Here are made-up nodes, facts about them, and rows of numbers that follow some of those facts. Name the node behind each unnamed row.

Some rows with their names:
[ 13  31  34   2  -5 -34  13  -5 -46   2  -3  38  20 -20   5  13   5 -27
 -15  15  40  29  43 -28 -27 -26   1 -29 -34  21  57   0  18  11   8  -8
 -45  16   1  34 -24  11  -2   6 -16 -25] : ziklepli
[  1   5  -2  -1   8 -33   7  14 -25 -24   6  19  17   2  17  10  14 -13
  -9  -2  11  10  29  -9 -14  -4   9  -4   1   4  14  -3  11  -6  13   9
 -37  -6   5  -6   9   0  -6  -4   5  25] : papla
[ 35  16  28  27  32 -33  19  14 -41   3   5  37   8  -2   0  -4 -10 -34
   1  -5  50  35  38 -30 -25 -22  11 -45 -16  32  52  -4  10   8  13  11
 -52  -4   5  32 -24   8  18 -10 -14 -15] : leflar
[ 45  23  23  25  13 -36   4  12 -45  -5   5  24  22 -10   9   3  29 -19
  -6   1  15  18  46 -26 -13 -26  11 -21 -24  14  36   0  12  11  47  -2
 -63   8  21  56 -29  14 -10 -19  24  11] : feke
[  8   4 -18 -18 -15   6   7   0  27  -5  19  -4   1  -1  10 -17   0  -6
   4  -6  -6 -25  -7  18  -1  14  -3  16  14 -12 -15  -3  -7  -6  17  10
   4   1  -2 -10   8  -2  -7  -1  -6   5] : droski
[ -8 -13  -9  -3   1  -1   3   5  10  -6   0 -15   7   6  14  12  15   6
  -5 -12 -31  -8  -2  19  19   6   1  18  17  -2 -19 -12  15 -10  16  -4
   4 -11   4   1   8 -12 -14 -12  12  35] : ploplik
[ 13   6 -15 -13 -12  -1   3   0  21   3  14  -1  -2   4  10 -10  -3  -3
   3 -10 -14 -29 -13  16   9  11   0  11  13 -10 -19  -3  -5  -7  20   7
   7  -3  -4  -5  12  -6  -8  -5  -5   5] : butegra
[  8   6 -18 -18  -2   9  -5  -1  14   1  14  -4   0   9   7 -12  -8 -11
   4 -11 -13 -39  -8  16  10  16  -6  12  -1 -18 -24  -5  -9  -9  17   3
   0   1  -4 -12   9  -2  -9  -6  -2   3] : divul
[ -8 -16 -19 -15  -3  27  -7  -3  31   6  11 -34   3  10   9  -6   1   4
   9 -14 -40 -40 -17  31  29  18 -12  30  17 -18 -42  -6   5 -11  15  -2
  25  -1  -1   0   3  -9 -16 -17  16  20] : bitaste
[ 36  26   7  51   8 -40 -10   8 -55 -21 -10  31   0 -12 -21   3  27   2
 -12  17  18  37  29 -43 -38 -15  22 -32 -49   6  49  18 -21  21  32  -2
 -54   1  30   7 -18  20   7  15  24  -3] : betron
[  2  -4 -24  17 -11  16 -17  -4  13 -10  -7 -13 -16   1 -19 -13   9  24
   3   6 -20  -6 -23   0  -8  15   7  13  -5 -20 -16  14 -29   7   1  -1
  19  -3  11 -28   6   8   2  17  15   1] : ploflin
[-30 -27  -5 -14  28  22  16  11  13  -7   8 -11   1   9   7  -3 -19 -11
   9 -14  13   7   3  11   5   5  -5   6  32   7 -11  -8  15 -13 -35  17
  13 -12  -6 -15   7  -7  12 -13  -9  10] : lokikle
[-17 -29  -6  -8  18  44   4  -1  38  17   7 -39  -6  15  -2 -11 -25  -3
  21 -18 -14 -15 -21  30  28  16 -14  18  29   1 -33 -12  11 -11 -16   6
  39 -11 -10   6  -5 -10   5 -17  -4   7] : raskem
[ -7 -13  -5 -18  14  28  14   7  24   6  14 -11  -7   1   8 -21 -24  -9
  20 -10  17  -5 -10   6   5   4  -8   3  33   2 -16  -2   2  -8 -32  21
  15  -1  -8  -6   5  -1  16 -12 -10 -11] : kloze
[ 27  15  27  16  37 -23  17  16 -49   1   9  34  12  -6   5  -7  -9 -36
   4  -2  51  32  43 -38 -24 -26   8 -40 -13  25  47   2  11   8  -5  15
 -54   5   8  30 -22  15  20 -16  -2 -16] : stobal
[  2   5 -19 -20 -16   6   9   1  27  -8  25  -2   1  -5  13 -20   0  -8
   3  -6  -1 -24  -5  13  -3  13  -2  20  19 -12 -17  -2  -6  -6  10  14
   6   4   0 -18   8  -1  -7   1  -6   2] : plegrur
[-30  -6  -3  -1 -23  26 -17 -21  12   4 -17 -15 -15  -9 -26   3  -6  24
  -2  21  -6   4 -21   1  -6   6  -6  10 -15  -6  -3  11 -16  10 -28 -16
  38   8  -3 -21   0   4   3  29  -6 -24] : loklon
[ 13   4 -17 -12 -21  -2  10   0  33  -3  16  -2  -2  -2  10 -15   2  -1
   0  -8  -9 -21 -10  22  -2  14   3  16  19  -5 -12  -7  -6  -5  23  10
  11  -5  -2 -10   8  -5  -8   2 -13   2] : gobrezas

How the nodes are related:
Ξ b <- baflaske bapil betron bilar bistin drogrefer fatri feke fiteplu flakigri flarosta fledoste flizil flolen gagis klobezan klores kluta kunes kurur leflar loru modrek mutram nidul nilak pemuk riler sinir skeklos stobal studre tribir truzes ziklepli
Ξ a <- baki batir bezastir bibel bivebruk bizem bomok bribrul bripel brisem brodum broskun bruskos butegra deda dedru divul dosin dreflo drido droski flanur flitran flupa fodi fulik fura gekun gobrezas granugo grasor grasti grebrin gusu kiflos kiski klazi klibezul klodon kloflo kloze lamisa lememol loklon lozusta lugras metik mezek mitu mudu mutra naskemi nesi neskom ninar plegrur plepla ploflin plugol pogro reflem riror rumom rurastu sedrudus silur skeklur skitri skobrugis sopim soves stegam stogruk stustu stustum sugrom tabrem tranaklel tratizek triskal trogren tropur trotun truma trupluru trutre truzofan viplok viplu vubem zaklesko zatrek zikik
Ξ d <- bitaste brilon flastem gromes klotruzon legrul midrek miva nafam raskem ridrus steklan tugrobru vibisil
Ξ c <- dibrum durol fupel gager gedir gride gugriva lodinuk logro ludas mimos mudin nofis papla plesur pluninil pluzi pobra saples skosa tavarur trobrubran tuzenak
Ξ e <- dreklim flalen katrurel kinapem lokikle mifas nisun noflor plemul ploplik simal sistubom stidi timir tragru tranuk vuste
batir π: fulik lamisa gride vuste gromes
bibel π: flakigri tuzenak flolen gedir gobrezas
bilar π: drido loklon plegrur ziklepli soves dosin modrek
bitaste π: divul mimos bezastir bapil klobezan viplok grebrin
bizem π: lodinuk truzofan betron sinir tabrem
bomok π: pogro bivebruk pobra miva kloze
bribrul π: leflar kinapem ziklepli betron klazi vuste gobrezas pemuk modrek
brilon π: fatri grasti zatrek
bripel π: fura sopim pluninil grasor kloflo
brisem π: bivebruk gekun plegrur lugras kloze stobal lokikle
brodum π: baki lememol grasti stobal flizil ludas
drogrefer π: zaklesko kiski grasti baflaske sedrudus
feke π: ninar droski triskal soves gusu fledoste
flastem π: flupa flalen mitu flizil skobrugis
fodi π: drido ploflin
fupel π: plegrur lememol tropur tabrem rurastu
gager π: miva fulik mudu
katrurel π: plegrur skosa droski trotun
kiflos π: kinapem tribir reflem lememol durol gusu
klores π: bruskos pemuk klodon flanur
kurur π: gagis flitran pemuk kunes
legrul π: simal mezek mifas flolen dedru
loru π: flakigri leflar klotruzon naskemi ridrus kunes
midrek π: kloflo
mudin π: nisun granugo stogruk saples
nesi π: flakigri mezek triskal
neskom π: lozusta plemul bistin naskemi pluninil
nidul π: sinir durol soves
noflor π: logro trobrubran dreflo klibezul
plesur π: tugrobru zaklesko flitran fiteplu pluninil
ploplik π: mezek broskun flitran butegra nafam
plugol π: flarosta plepla tratizek
pluzi π: nilak modrek
raskem π: stidi reflem klobezan silur
riler π: studre kluta soves dedru grebrin
riror π: stobal dreklim stustu stogruk dedru papla
rumom π: kinapem gagis fatri fledoste
skeklos π: leflar simal flarosta
skeklur π: leflar nisun lememol
skitri π: metik
stegam π: stustum sopim nofis bistin
sugrom π: klotruzon mutram papla gromes
tavarur π: drido dibrum sistubom mifas tabrem
timir π: flakigri flupa grasti sinir bruskos ridrus dosin
tragru π: kinapem gugriva dedru
tranaklel π: triskal gugriva nafam
tranuk π: sedrudus vibisil
trogren π: tuzenak metik mutra
truma π: flalen viplu divul plepla
trupluru π: steklan viplu nafam
trutre π: sistubom plepla
truzes π: steklan gekun deda dreflo
vubem π: mutram
zikik π: flarosta
[baflaske bapil batir betron bitaste bizem bomok bribrul bripel brodum bruskos butegra divul dosin dreklim droski durol feke fiteplu flarosta flizil flupa fupel fura gedir gobrezas granugo grasor grasti gugriva gusu kiflos kinapem klodon klotruzon kluta kunes legrul lodinuk loru ludas lugras mifas mitu miva mudu mutram nesi nilak nisun nofis noflor papla plegrur plemul plepla plesur ploflin ploplik plugol pluzi pobra ridrus riror silur simal sinir sistubom skeklos skeklur skitri skosa soves stegam studre tavarur tranuk trobrubran tropur trotun trupluru trutre truzes truzofan tugrobru tuzenak vibisil viplu vuste] η 788
[baki bezastir bilar bistin deda dedru flakigri flalen flitran fodi fulik gagis gekun grebrin gride gromes klazi kloflo klores kloze leflar logro lokikle mezek mimos nafam neskom nidul raskem rurastu skobrugis sopim stobal stogruk stustum tribir truma viplok vubem zatrek zikik] η 649
[bibel bivebruk brilon brisem broskun dibrum dreflo drido drogrefer fatri flanur flastem fledoste flolen gager katrurel kiski klibezul klobezan kurur lamisa lememol loklon lozusta metik midrek modrek mudin mutra naskemi ninar pemuk pluninil pogro reflem riler rumom saples sedrudus steklan stidi stustu sugrom tabrem timir tragru tranaklel tratizek triskal trogren zaklesko ziklepli] η 975
α g <- baflaske bapil betron bomok brodum bruskos deda dreklim flalen flolen gager grasor gugriva gusu katrurel kloflo logro loklon lozusta ludas lugras mifas mimos mitu naskemi nisun nofis pemuk ploflin pluninil pogro ridrus rurastu saples skeklur skosa soves stidi studre stustu sugrom tavarur tranaklel tranuk trotun trupluru trutre truzofan tuzenak vibisil vuste
α f <- baki batir bezastir bibel bilar bistin bitaste bivebruk bizem bribrul brilon bripel brisem broskun butegra dedru dibrum divul dosin dreflo drido drogrefer droski durol fatri feke fiteplu flakigri flanur flarosta flastem fledoste flitran flizil flupa fodi fulik fupel fura gagis gedir gekun gobrezas granugo grasti grebrin gride gromes kiflos kinapem kiski klazi klibezul klobezan klodon klores klotruzon kloze kluta kunes kurur lamisa leflar legrul lememol lodinuk lokikle loru metik mezek midrek miva modrek mudin mudu mutra mutram nafam nesi neskom nidul nilak ninar noflor papla plegrur plemul plepla plesur ploplik plugol pluzi pobra raskem reflem riler riror rumom sedrudus silur simal sinir sistubom skeklos skitri skobrugis sopim stegam steklan stobal stogruk stustum tabrem timir tragru tratizek tribir triskal trobrubran trogren tropur truma truzes tugrobru viplok viplu vubem zaklesko zatrek zikik ziklepli

Name these rows:
No name comes twice in this set of rows, the named rows included.
[ 13 -17  13   4  15  16  12   6  29  28   0 -18  -9   9   1  -7 -14   5
  15 -18  -4   0 -23  14  24  -4  -3   0  35  10 -17 -10   6  -9  -7   7
  24  -9 -11  23   1  -8  12 -23  -7   0]	neskom
[-23 -11   5   5 -17  29 -24 -21  10  12 -22 -25 -12  -2 -24   9   1  29
   1  18 -20   4 -25   0  12   2 -12   8 -16  -8 -10  11 -10  12 -24 -24
  37   8  -3  -2  -6   1  -3  16   5 -17]	tranaklel
[-17 -19   6  37  43   1 -18  14 -46 -18 -27   1  -8  16 -22  14  -8   8
   4   5  18  43  13 -30 -11  -6   6 -28 -16   6  20   9  -6   4 -36  -1
 -15 -13  10 -15  -1   6  25   1  16   9]	logro
[ 34  26   7  48  24 -30 -26   8 -74 -13 -14  28   1   3 -20   9  20  -6
  -9  13  11  20  30 -49 -25 -13  13 -39 -61  -1  38  21 -22  18  25  -9
 -61   9  27  11 -19  20   5   5  35   2]	bapil
[ 33  14  29  28  38 -25  12  12 -44   4   7  24  14  -1  -2  -4 -10 -36
   3  -5  46  34  42 -29 -21 -22   5 -43 -22  28  49  -4  12  10  10   6
 -53   0   6  38 -29  12  15 -16  -5 -12]	tribir
[ 39  27  11  51  16 -40 -13  11 -65 -13 -14  37  -4  -7 -15  10  28   6
 -13  13  14  30  23 -49 -28 -22  24 -38 -45   3  42  21 -19  17  23  -3
 -55   4  26   8 -12  17   9   7  31  -1]	baflaske
[  3  -5   4   8  10 -20   4  13 -24 -24   0   0  20   1  14  12  26  -8
  -6  -3   0  16  34  -5  -2  -8   5   3   1   5  12  -5  20  -1  22  -1
 -32  -3  14  20  -6   2 -15 -13  20  34]	fupel
[  1 -10 -17  14  -4  24 -17   1  11  -9  -3 -26 -14  -6 -10 -11  22  36
   8  10 -27  -2 -23  -8   5   1   2  18   9 -21 -27  22 -26   7 -11  -1
  15   6  19 -10   5  11   1   3  41  10]	bomok
[ -4  -9  -2  39  14 -11 -21   8 -38 -30 -26  -5   6   6 -18  20  30  21
  -7  12 -13  33  19 -16  -8  -3  10  -6 -22  -2  13  11  -7  11  12 -12
 -22  -9  26   0  -9   9  -3   4  39  32]	tavarur
[-26   0  14  19   5 -25 -19  -5 -48  -6 -42  25  -7   5 -16  41   3  20
 -20  20   6  32   2 -26 -10 -11   8 -27 -33   5  25   8  -1   3 -29 -19
  -9  -5  -4 -24  12  -2   8  23  -1  -1]	pluninil
[ -4   4  -3  -8  11 -27   7  18 -31 -28   6  20  16   0  21  10  20 -11
  -7  -2  11   9  29 -15 -10  -7   8  -4   7  -1   9   2  13  -8   2  10
 -39   0   9  -4  10   5  -4  -9  13  28]	pobra
[ 19  25  45   6   3 -36   7  -2 -52  15 -11  29  22 -18   7  24  18 -12
 -12  13  21  27  36 -33  -5 -41   2 -30 -29  23  45   2  26  12   8 -13
 -45  18   0  60 -25   7  -4 -12   2 -13]	drogrefer

The same nodes again, as new rows of numbers:
Named rows:
[  5   4  -5 -16  -1   4 -11   9  20   5 -14   3  -5  11  13] : drido
[  0 -17   6   8 -11  -3  25 -10   9  13  18 -21  -2 -26  11] : bilar
[-10   7 -14   1 -30  -3   2  -5  -8  -7 -10  17   0   3  15] : rurastu
[ -7 -19  10   4  27   2  13 -15 -12   4  10 -23   8 -10 -15] : noflor
[ 13   0  -4   4   2   9 -16  -2   4  -3 -18  11  -2  -4  -8] : silur
[-10 -12   8  -6 -25  -5 -12  -5   5  10  -5  13 -16  -7  -3] : neskom
[  7  -5  18  -2  -9 -16  33  -9  10   2   9 -17  -8 -22  -1] : bistin
[ -6 -15   2 -18  20   1  16  -3   1  12  23 -28   2   2   5] : tragru
[ 22  -3  11  11  10   2  25   0   7  -6   4 -24   5 -19  -6] : flarosta
[-16   7 -15   1 -26  -7   6  -8  -9  -7 -18  17  -3   2   9] : deda
[  5  -4  13   6  -3 -12  31 -15  13   3   5 -19  -1 -22  14] : stobal
[ -3   0   1   6  11   0  27  -9 -31 -15  13 -18  22   5  -4] : dreklim
[ -9   1 -10  -9  -3 -14  36 -23 -25 -11  17 -11   7  -6   7] : flalen
[-21  -4  11  -8  60 -21  -9 -28 -37   4  71  -8   7   5 -27] : plesur
[ 12  19 -14  29 -62  21 -18  42  18 -12 -61  34 -12   3  -5] : vibisil
[-32  12 -20 -14  42 -34  14 -41 -46  -9  68   4   8   7  -1] : mimos
[ 11  -7   7   3  -7  -9  29 -12  11   2  12 -19  -2 -24  13] : tribir
[ 16  10  -8  13 -58   5 -25  18  44   3 -58  38 -29 -15  13] : nafam

Rows to name:
No name comes twice in this set of rows, the named rows included.
[  8  -9  20  -6  20  -4  13 -11 -13  -5  15 -19   8  -5 -17]	plemul
[-18  -4   8  -4  64 -17 -13 -29 -36   5  70  -8  14   6 -12]	pluzi
[ -7   7  -9  14 -11   8  -2   7 -15 -11 -22  11  10  10  -2]	lugras
[  4  -1   7 -11 -18  -9 -11  -9   9   1 -10  18 -12  -5   6]	flitran
[ 10   7   0  18  -6   4  36   8 -13 -15   8 -22  17  -6   0]	betron
[ -2 -10   8  11  -6  13 -21   6   2   8 -13   5   3   0  -5]	batir
[  4 -10   7  -4   1   2  27  16  17  13  16 -32  -5  -7   2]	kurur
[-21   4   7  -4  73 -26  -5 -37 -33  -2  56  -6  10   6 -17]	trobrubran
[ -8  -8   6  -4 -19  -4 -12  -9   9   9 -10  13  -9  -6   9]	vubem
[-35  16 -13 -20  52 -28  11 -18 -39  -4  65 -11  13  29   1]	saples

